Each row is followed by its class.
[ 133   13   44   60 -108  -17   76  113   53 -242  135  -22  -52  164
   38  -37 -137  127  158  193  -95  146  -37   65 -212   76  -17   41
  134 -103   88   22   -2  134  102   23   90   32] | Z535
[  85   -8  126   45    2   57   87   45  -23 -174    4   77 -108   55
   72   -9   92   68  227   42 -172 -117  -17  205   45  142  -64  -75
  -86  -27  -68  120  155   80 -158 -178   22   -2] | Z750
[  97 -223  219   -3  899 -103 -222  252    7  -28  111  -92  341 -481
  590  146 -156  456  467  -20 -207  -97 -195 -259 -208   94   40 -644
 -124  149 -404 -398  417  307 -100  -27 -145 -167] | Z535
[  49  192 -179  -40  -95 -137   86    5   73  -67  103  -55  142  -50
   82 -154   85   80  477   79   29  397  119  -88    7  163  254  112
  185  116  306    0 -133  -96 -153   90   21 -121] | Z292
[ -91   33 -127   97   30  127  -17  194  142  -64  -11   63  -17   63
  124  149 -165  149 -149  234   52  153   51   16 -133   10  113  163
  306  -34 -140  126    2  -29   -4  103 -129 -106] | Z292
[ -40 -275 -162 -228 -188 -132  -22 -160  123   12  -76 -115   49 -265
  183  106  -25 -475 -135   -8  207  141  -57  -79   11 -212  115 -213
 -123 -156 -186 -141   26  267 -377  231  201  -39] | Z224
[ -60   48  136  120  138   -2  -66    4  -53  -46   19  -55  -17    4
  237 -195 -212  123 -333  -44   98  112   78  -44 -161  -62   -8   30
   25 -241 -111  -47  190   32 -182   97   25   83] | Z750
[  -4  -23   49  141  280  105   28  135   21 -422   60   -8  113   50
 -184   -1 -152  -42  -45   65   87  104   19  -56  -75  -46   41  197
   38 -215   33  162  212  141  -56 -132  -32  383] | Z224
[ 160  206 -209  -49   19   87 -234   -8   33 -153  111 -221 -146  120
  216 -141 -170   18   17   83  101  -72   75    9   25  106   56   40
  -11  141 -133  -67   87  343  -28  -50  -31 -176] | Z750
[  -4  -69  176  166    4  148 -100  178   12  -29   34   89 -122  300
 -121  -48 -132    7  -39  248 -126 -134  -53  208 -250  164  -86  145
   85  -68  -59  165   80  188  -17 -155 -177  139] | Z985
[ -56 -133   26   44   19   20  125   54  100  -65  -15   -5   -4   55
  149   50   47  104 -134   71  -35  -25   19    3   46  -40   -6  105
   99 -170  119  -50   37  -42 -100  -15   24  -62] | Z990
[-155   27   -3  -43  -79  123  -15   14  110  -91   18   72   90  101
  130   61   -5    9  192   45   69  211 -105   -7  -77  -35  142  159
   41 -163  -68   65   51  138   43 -130   39    9] | Z224
[ -58  -72  -35  144   77 -113 -170   12 -110 -159   37  -70  137   83
  -24  -75   64   14  118  105  -36  124  -86   76 -139   23  149  133
  -96  -97  155   37  102   38 -230  -94   51  184] | Z985
[  64 -109 -111   72   83   37  -94  132  -33   -5  168 -216  121  -91
  -43  -65   10 -146  330   91   92   -1   77 -100   84  137  130  219
  -85  -28   90   -2  -68   -5 -255  -12  -48   50] | Z535
[ -95  295 -151  208  275 -114   92   56 -190   26  358 -433 -207  204
  283   85 -139  340  122 -477  268   65   93 -221  129  -58  162    6
   65   52  136 -192   81  -56 -467 -188  116   70] | Z21
[-116 -128 -161   98   78  110 -195  150  157   88 -139  123  -48  152
  -35   49   -6  136  -80   31  -48   51   75 -175   46  -33   58  125
  171  -64    6  -74  150   -4  176  -98  -33 -176] | Z750
[  79 -360 -362 -290 -294  458   67  -70   43 -253  -69  -66  271 -160
  -14   16   33 -613 -442 -302  268  -87  -95  275  189 -451  125  237
   10   23   23  -33  -33  433 -105  370  199  241] | Z224
[ -66   14 -178  -13   29   80  -62  203  246   65   45   29  -84    4
  236    6 -200  152   37  126  -75   92   -1  -98  -43    2   51  133
   85 -157 -135  -69   55   24  150  -17  -68 -143] | Z985
[  53  350  314  107  -20  281  128   52    8  150  245   75 -135  182
  151 -218  -86  -12  542 -242 -173  161   44  147 -350  292  184  -85
  209  -71   79 -167 -388  -66  -71   50 -167 -294] | Z990
[ 221 -335  101  -98 -496  332  860  819 -268  -97  281  372  106 -392
  628   16 -294  192  683   25    1  187 -310  195 -432  -66 -304  119
 -372  -69 -354  313  126  298 -243  -35  158  282] | Z332
[ -76  100 -110   14  121  174  -59  230  192  -61   28  194    0  128
   13   34  -31  234   62   61  -44  104  -50   75  -54  -33   12  197
  107 -124   51  -41  -11   80  133 -115   -7   -8] | Z535
[-150 -158  132   39 -110  -36  -51  -46  278 -161 -146  255  139  -25
 -119   50 -386   -6 -273  264 -315  156  -36  160  -56   45  -27 -247
  -23 -180   62  -44  196  217  132  300   13 -113] | Z332
[ 192 -108  -72  -50    5  -54   77  136  -59  -38  -59  -63   37 -105
  293  -44 -101   40 -160   28   89   70  -23  -17  -85   58   -4    9
  -48   66   44  -87   -1  113  -87  106   -2 -124] | Z292
[ -29   -6 -129 -180  102  -97 -160   67    4  -52   77 -119  120  -12
   79   61  152   84  205  122  -66  145   75 -198  185   51  303   51
  198  -11   28 -140  137   75   25  -51 -164 -157] | Z990
[   2 -101 -298  -36  -60  141 -284  127  235  112  136  -30   -9  177
   30   25 -158   15  -99  263   41   53  -98   90  -52 -127   98  118
  114   13 -218  -87   17  268  -58    2  -43   -6] | Z332
[ -98  185   81  -13   -8  125  140  -57 -221 -147  -37   36   12  -71
  430 -178   10   37 -210 -174  104   52  -67  -86 -153 -135  103   16
  253  -71 -143 -147  176  244  -43  242  -88 -152] | Z292
[  94   10 -162  205  130  225  -85  293 -183 -154  103   14   73  -22
  238  -71  -27  297 -219  223 -115  -11   69   86  -61  -20  -13  162
  161 -169   81 -141   34   26 -169  297 -289 -574] | Z990
[ 203 -101 -183 -122 -103   29 -140   44   -4   35   35 -161   23   75
  -26  -62  -41  -23  -30  135   37   67    5    4  -28  -43  151   59
  222  -18 -145  -74  134  244  -75  129   12  -94] | Z332
[ 189  -90  -94   48  103   86  -34  265  -81 -187   42   52   89   76
  -64  112  109  120  -35   -2  -22   67 -119  139 -205  -73  106   90
  116  -31   10  -20   21   69   36  -14   73  217] | Z292
[ 168  -58   98  -28   44   15   28   95  -61   53   17  -83  -47  -35
  129   77  -79   29 -108 -102  108   22   52  -46  -98  -46  -57  -77
   47  -15 -108   47   53  -57  -22  -25  -50 -121] | Z224
[  69 -340 -112  -28  -24  147  299   95   67  258   58 -197  -35   77
  294  -68 -315  -11 -153 -197  194   98   -8  -54    8 -103   74   94
   30  -46  -60 -127  -47   68 -263   83   52   80] | Z332
[  89  -40   22  -50  -56 -143   61  104  104   31   42  -99  -52   27
  281   77 -239   38  -73   92  219  230    3 -124 -187   91   35 -103
  -49  -37  -26   90  -80  -17   29   35  -92 -215] | Z224
[  47 -158   86   65  -52   84   16   82   59 -115  -11  106   88   88
  -93   58   -7  -64  -11    0 -132   -4  -38  178 -135  -81   35  -36
  -67  -56  -25   67  125   63  -69  -39   53  177] | Z292
[-147   39  -70    0   31  160  -79  -24  109   48 -125  125   46  152
  -86   66   66   13  156   91  -27   58   15  -10   82    5  139  150
  -24 -131  -46   53    6   35   11 -150  -88 -337] | Z985
[-301  107 -118  -59   10   33 -419  -19   91  183  -33  150  121  120
   17   70  -12  177  171   47  -39  194 -165   37  -67 -124  121  116
  235 -227  -98  -37  -18   94  124   56   34 -202] | Z750
[ 102 -287 -140   71 -118  -96  -49  164 -167  -86 -103   18  123  -35
  161   98  102  273 -228  260  207   69   16  -84   31  162  -37 -118
  -34  175   86  -74  134  116  188  121  158 -282] | Z332
[ 184  -76   93   -8  -16   71   57   99 -163   16   81  -57   12  -52
  329  -24   50  115  -60   36    5  109  -48  -29  -90  -11  -12   32
  109   97  -56  -98   15   22  -88  -32 -106 -174] | Z224
[  95   88 -316  147 -156  -60 -176   27  -33   -9   10 -107  -96  -88
 -117 -103  -13 -193 -105   95   27   -7   94  131  -75   46   36   96
   -3  -55   43   12  -96 -101 -248  254   56   -1] | Z292
[  82  190 -183  -44   13  -99    9   82 -202 -199   99  -42   20  -70
  -14  196  294  120  119  249   34  192   -6   82 -141  125  185   80
   93 -101  -45   35 -211 -115  -56   77  -49 -126] | Z21
[ 157 -148   32   85  130   39  122   92  -55   -7   63  -77  -62   20
  285 -133  -91  154 -146  153  -44   62  -14   -2 -121   52   -3  -14
  -12  -58 -172  -73   48   35 -184   19 -118    2] | Z750
[  51  -30   95 -140  132   53   45   84  189 -218   12  144  -17  -51
  -39  128 -118  -93  -73  -81 -134  -14   39   97   83  -48  -22 -201
 -134  -10   21  -81   55  147  105  -77  -17   41] | Z535
[ -72  197  -27  -98 -216 -138  228   84  328  147  106  -44 -236  -21
  -55   -3   80  -17  351   28 -320  124  258   71   15  341  301  -40
  189 -148  220  -77  -32 -187 -253  141 -108    6] | Z985
[-109  -12   30    3 -135  132  -23   13  121   75  -10  169   54  137
  -50  105  -11   15   22   26  -67  107  -55   15  116 -105   78   64
  -17  -23  -95   -7   33   39   57 -139   27  -62] | Z292
[   2  120 -188 -160 -444 -114  375 -388   43  -11  111 -137  134  206
  201  -95 -186  121  -52 -153  110  497 -110  -29  -95 -411  243 -191
  131  -39   -6 -103 -109  103   63  388  266 -102] | Z292
[ 143 -107    9  148   61  118  -90  -48  -43 -195 -239  171   31   43
  169 -272  102  114 -586  394  267   53 -120  325 -124  -97 -247  181
  216 -393 -197  235   -7   17 -167  274   90 -286] | Z535
[ 136   -7 -144  -84  -49   51 -253    7 -110   21   91 -233  -28  157
  170 -129  -29   10  126  135   16  -15  -65  -23  -47  117  169   78
  175   37 -167  -94   68  291  124   49 -111 -197] | Z985
[ -99  -52  141   24 -124  -50   48   11    9 -202  -52  194  -14  109
 -197  -38  143  -97  -97  -17  -53  173   40  162 -305  -93   16   -1
  -13 -283   -6  152  230  -29   24 -129  131  544] | Z224
[ 137 -220 -319  -38  510 -192 -373  131 -124   46   92 -431   83   59
  295  -85  -79  301  -94  191  278  -98   70 -150 -130   49   36  -12
  -19 -101 -150 -134  188  187  -35   12 -121  -46] | Z985
[  54   88   52  111 -104  151 -174    5   75  176  -55   57   47  145
 -120 -101  -80  215  170   85 -257   57  153  -48   60  110   22   67
   75    3   41  -50  124  -65  182  -42  -52 -490] | Z985
[ 138  -26  -10   10  182  -23  148   99 -207  -27  130 -126  -99   -5
  180    5  -30  166  -29   70   -1   14   68  -85  -52   76   20  -67
  135  -44  -58 -153  -43  -24  -19   71 -201 -189] | Z332
[  -4   -5  -93   27  106  176 -124  153  112  -45    2   20   -2  120
   61   37 -234   49   48   96   65  137  -34 -163  -45  -45   87  131
  137  -62 -159  -51   60  225  109  -65  -48 -208] | Z535
[  10  298   21  -22 -232  -55  -18   46  -19   96  284 -117 -162  156
   90 -197   98  -54  474 -139   80  123   97   -1  -89  167  161   67
  204  -66  184  -37 -176  -40 -155  -10   23  -66] | Z990
[ 122 -132  -26   38   50   66   89  155  103 -244  -47  123  -32   55
 -164   71   37   40  -34  121 -305  -27  -10  162  -77  -24    9   49
  -78 -188   10   46  145   22   -9  -80  -15  178] | Z750
[-132  200   18   77    7  -85 -213 -111  -27 -182  -13   32   29  274
 -176   29   18   60 -161  143  134  123   33  -59  -24 -162   42  165
   65 -185  137  140   32   11   62 -111  -22 -244] | Z985
[-113  -32   35  -92  206    2   -8  103   66 -438  130 -131  430 -149
  288  -65  320  153  614  214    0  152  250 -175 -164  103  255  310
   77   -1  376 -105  264  222 -253 -164   59   64] | Z535
[ 107  118   62 -558 -259  -34 -127  -77  122  -78   15 -181  171  151
   26  272  257  -43  104 -224  140 -197  294   13  371  137  213  -95
 -642  325  195 -104  248  392  206 -482  103 -234] | Z21
[  23  -86  -36  210  246   93  201 -150 -103  173    2 -316  -76  131
  239 -231 -236   53 -101  -31  129  -24    6 -172  -26  174   46  129
    4    0 -146  -63  -65  -47 -170  -16 -188    0] | Z21
[  -7 -171   67  -58   98  -10   39  154  -69   73  -11   -6  -43   19
  250   10   68  116  -41  -95  132  -69  -43   11   72   80  -41   17
  -45  -64   -8  -27   76   43    4 -135   37   42] | Z985
[  97  -20 -274 -120  -50  190  -83  228 -125 -222   64    9   30   20
   15   17  116  -58  -60  -22  160   10   22   28  -30 -123  118  225
  121  -31    3  -80   70  257   78   21   26    0] | Z332
[-239  197   13 -102  113   97  -59   93   44 -200  135   88  131   68
  222   95  -25  271  242  -42  -46  143  -40  -71  -56 -136  109  197
  120 -126   27  -17   99   78  330 -188  -11    0] | Z985
[ -79 -179  -98   79 -281  315  173   97   89  209   54  123  -22  319
 -422  259  326  -88  253  104 -196  -76  263  175   35   76  296  -29
 -358  -24 -101   97  -63 -173 -151 -168 -215 -128] | Z750
[-140 -121    6   21  -63 -149 -479   11  -74  277  -91  140  261   -1
 -108  -54  114  -37  112  -83  139  155 -303  -61   78 -144  -34  118
   32  103   87   25  123  148 -198 -162  196   29] | Z21
[  54  -82   28   66   10  147  -48   80   33  136  165  -65   67  143
  162   25 -146  174  201  103   74  113  -46  -74   62   42   80   24
    4  147 -146  -72   -3  108  -57 -179    7 -180] | Z332
[  31  -93  -48   22   11  -47   -8  124   57 -205   63    3   15   49
   -5   60   58   26 -119   83  -94    5   45  126 -176  -27   19  -14
   29 -147   76   12  124   49  -75   59  -19  109] | Z21
[  84  275 -111  190 -114   76 -182  -61  -97  125  291 -250 -136  215
  115 -237  216  194  143   66 -107  -62   37  115 -188   76   79  244
  183   50  154 -278 -170  -53 -161  -18   56  -30] | Z985
[  17    3 -186  -11   45 -101  -15 -158  -39   -1  -38 -162   14   57
 -317  133  299  -49  252   87   35   -4  185   19  -19  -12  194  -60
 -121  -91 -114   76   22 -157 -191  -99   95   61] | Z535
[ 106  130 -197  121  -41   86   21  114 -120  -34  180  -86   35   62
  166 -307 -141   67  363   60   51  305  -23   16 -194  101  125  295
  303   97  226   -2 -185   23 -221  115  -94 -125] | Z332
[ -13 -121 -110   14 -112   85   76   73  283  -48 -291  189 -194  136
   79   70 -173   61 -353   72  -87  287  -51   88  126  106   98   55
  133 -343 -129   80  110 -102  236   26   49 -145] | Z224
[ 194   61 -142  -72 -330   79  -94   35   54  -44  108 -186   50  176
   34  -28 -147   89  108  253 -129  203   27   -6 -188  -45  262  125
   99   32 -181   12  162  261  -71   92  -13 -169] | Z750
[  52   68 -174  -57    3   45 -157  141   -9 -130   80 -160   36  112
   38  -31  -97   43   57  -37    9   61  -10  -87 -101   59  192  199
  147  -78    1  -39  148  203  189   24  -60   43] | Z21
